Below is a small trained network, with its code and all its weights. Each question gives an input and a target symbol and asks what happens when units are switched off, that is, made to give their printed mean instead of their output.

import numpy as np


def w(rows, s, z=0):
    codes = np.array(rows[::2]) - 128.0
    scale = np.full(codes.shape[1], s)
    scale[-1] = z or s
    return codes * scale


def norm(h):
    return h / np.sqrt((h * h).mean(-1, keepdims=True) + 1e-5)


def f(y):
    return y / 2 * (1 + np.tanh(0.7978845608 * (y + 0.044715 * y**3)))


def softmax(a):
    e = np.exp(a - a.max(-1, keepdims=True))
    return e / e.sum(-1, keepdims=True)


def log_softmax(a):
    a = a - a.max(-1, keepdims=True)
    return a - np.log(np.exp(a).sum(-1, keepdims=True))


def net(x, mask):
    ids = ['ΘΣαβγεημπτω'.index(c) for c in x.split()]
    T = len(ids)
    res = E[ids] + P[:T]
    r = norm(res)
    for j in range(2):
        rows = slice(2 * j, 2 * j + 2)
        q, k, v = (r @ M[0][rows].T for M in (Q, K, V))
        z = softmax(np.where(np.tri(T) > 0, q @ k.T / 2**0.5, -1e9)) @ v
        o = O[0][rows]
        res = res + np.where(mask[j], z, o[:, -1]) @ o[:, :-1]
    y = f(norm(res) @ A[0][:, :-1].T + A[0][:, -1])
    res = res + np.where(mask[2:10], y, B[0][:, -1]) @ B[0][:, :-1]
    return log_softmax(norm(res)[-1] @ U[:, :-1].T + U[:, -1])


Q, K, V, O, A, B = {}, {}, {}, {}, {}, {}
E = w([
[49,152,141,97],'Θ',
[60,211,173,134],'Σ',
[46,177,160,79],'α',
[56,121,90,83],'β',
[159,200,82,113],'γ',
[88,128,53,150],'ε',
[55,158,125,23],'η',
[117,246,155,105],'μ',
[33,138,126,132],'π',
[52,162,111,192],'τ',
[130,214,118,175],'ω',
],0.012)
P = w([
[84,203,66,128],'0',
[122,126,117,129],'1',
[24,175,2,126],'2',
[136,97,132,134],'3',
[30,165,9,101],'4',
[146,78,146,135],'5',
[30,146,88,90],'6',
[155,54,168,140],'7',
[16,41,123,68],'8',
],0.01)
Q[0] = w([
[3,210,114,114],'h0',
[136,102,174,174],'h0',
[87,136,127,177],'h1',
[42,158,100,91],'h1',
],0.023)
K[0] = w([
[181,56,205,140],'h0',
[83,153,143,141],'h0',
[110,81,127,153],'h1',
[247,8,249,139],'h1',
],0.018)
V[0] = w([
[91,95,67,203],'h0',
[195,98,63,90],'h0',
[85,115,121,2],'h1',
[191,149,115,154],'h1',
],0.017)
O[0] = w([
[114,2,141,212,189],'h0',
[146,46,37,64,2],'h0',
[120,78,195,35,145],'h1',
[183,157,73,132,74],'h1',
],0.015,0.007)
A[0] = w([
[144,189,75,18,188],'n0',
[183,135,66,155,254],'n1',
[106,157,131,88,188],'n2',
[107,112,118,191,148],'n3',
[231,130,71,144,238],'n4',
[161,192,188,61,100],'n5',
[218,58,254,126,225],'n6',
[101,169,210,130,133],'n7',
],0.016,0.0089)
B[0] = w([
[205,91,183,149,191],'n0',
[151,134,57,102,211],'n1',
[161,133,101,132,177],'n2',
[127,83,162,125,200],'n3',
[83,185,42,99,188],'n4',
[183,150,185,155,183],'n5',
[123,171,6,119,246],'n6',
[123,111,108,109,225],'n7',
],0.021,0.011)
U = w([
[75,189,132,68,53],'Θ',
[90,208,175,189,102],'Σ',
[123,176,156,93,160],'α',
[98,106,109,41,79],'β',
[239,118,54,95,53],'γ',
[168,41,119,153,254],'ε',
[165,91,153,63,200],'η',
[227,139,147,186,229],'μ',
[25,146,147,141,100],'π',
[136,119,167,247,144],'τ',
[148,217,62,217,62],'ω',
],0.015,0.0058)

Each question gives the input, a string of symbols that net reads in full, and the target symbol t.
The units are the heads (2 rows each of Q, K, V and O) and the neurons (one row each of A and B). Each row of codes is followed by its name. A weight is (code - 128) times the scale printed after its matrix; where a second scale follows, it is the last column's (O, A, B and U).
mask holds one flag per unit, heads first, then neurons. A switched-off unit (its flag False) gives its mean, the last column of its rows in O or B, instead of its output. The means were averaged over made-up inputs and are rounded, as every weight is.
A unit's drop is (log p(t) with every unit on - log p(t) with that unit switched off) / (log p(t) with every unit on - log p(t) with every unit switched off).
The circuit of an input: a set's keep is (log p(t) with only the set's units on - log p(t) with every unit switched off) / (log p(t) with every unit on - log p(t) with every unit switched off). Starting from all 10 units, units are removed one at a time, each time the one whose removal leaves the highest keep (on an exact tie, the one counted first), for as long as the keep stays at least 0.8.
circuit, biggest first: the units of the circuit, biggest drop first
unit that matters most: the unit with the biggest drop
top k neurons: the k neurons with the biggest drops, biggest first
which heads matter: for each layer, one digit per head in row order, 1 if its drop is at least 0.15 and else 0, layers parted by /
drop of u: that unit's drop, to one decimal
input Θ Θ γ ε Θ, target ε: which heads matter -> 10
input ω ω ω ω β Θ γ, target Θ: unit that matters most -> h1
input ε ε ω Θ ω τ ω μ γ, target μ: circuit, biggest first -> (h0 n0 n5)
input α ω μ ω Σ μ ε, target μ: which heads matter -> 10
input η μ ε η β, target η: which heads matter -> 11
input ω Σ ω, target Σ: which heads matter -> 10
input γ ε η ε γ ε μ γ ω, target γ: circuit, biggest first -> (h0 n0)
input γ ω γ π ε ω π Θ μ, target Θ: circuit, biggest first -> (h1 h0)
input α α α η ω ω μ μ, target μ: circuit, biggest first -> (h0 n5 n0)
input ω ε ω Σ Θ α π, target α: which heads matter -> 11
input ω ε π, target ε: which heads matter -> 10
input α μ ω, target μ: circuit, biggest first -> (h0 n0 n6)
input ε ε ω Σ ε, target Σ: circuit, biggest first -> (h0 n6)
input μ α α η, target η: unit that matters most -> h1
input ω τ ω π β, target π: circuit, biggest first -> (h1 h0)
input ε Θ ε, target Θ: which heads matter -> 11
input η η ε, target η: circuit, biggest first -> (h1 h0 n0)
input η ω Σ μ, target μ: circuit, biggest first -> (h0 n0 n5)
input ω ω Σ π τ, target π: which heads matter -> 01
input ω μ ω ω ω β, target β: circuit, biggest first -> (h1)
input ω ω Θ μ ε, target μ: circuit, biggest first -> (h0 n0 n6)
input ω η Σ ω ω Θ, target Θ: circuit, biggest first -> (h1 n6 h0)
input μ ε β β γ μ η, target μ: circuit, biggest first -> (n0 h0 n5)
input τ ε ω Σ ω ω ε ε, target ε: top 2 neurons -> (n3 n4)
input Σ ε β, target ε: drop of h0 -> 0.9
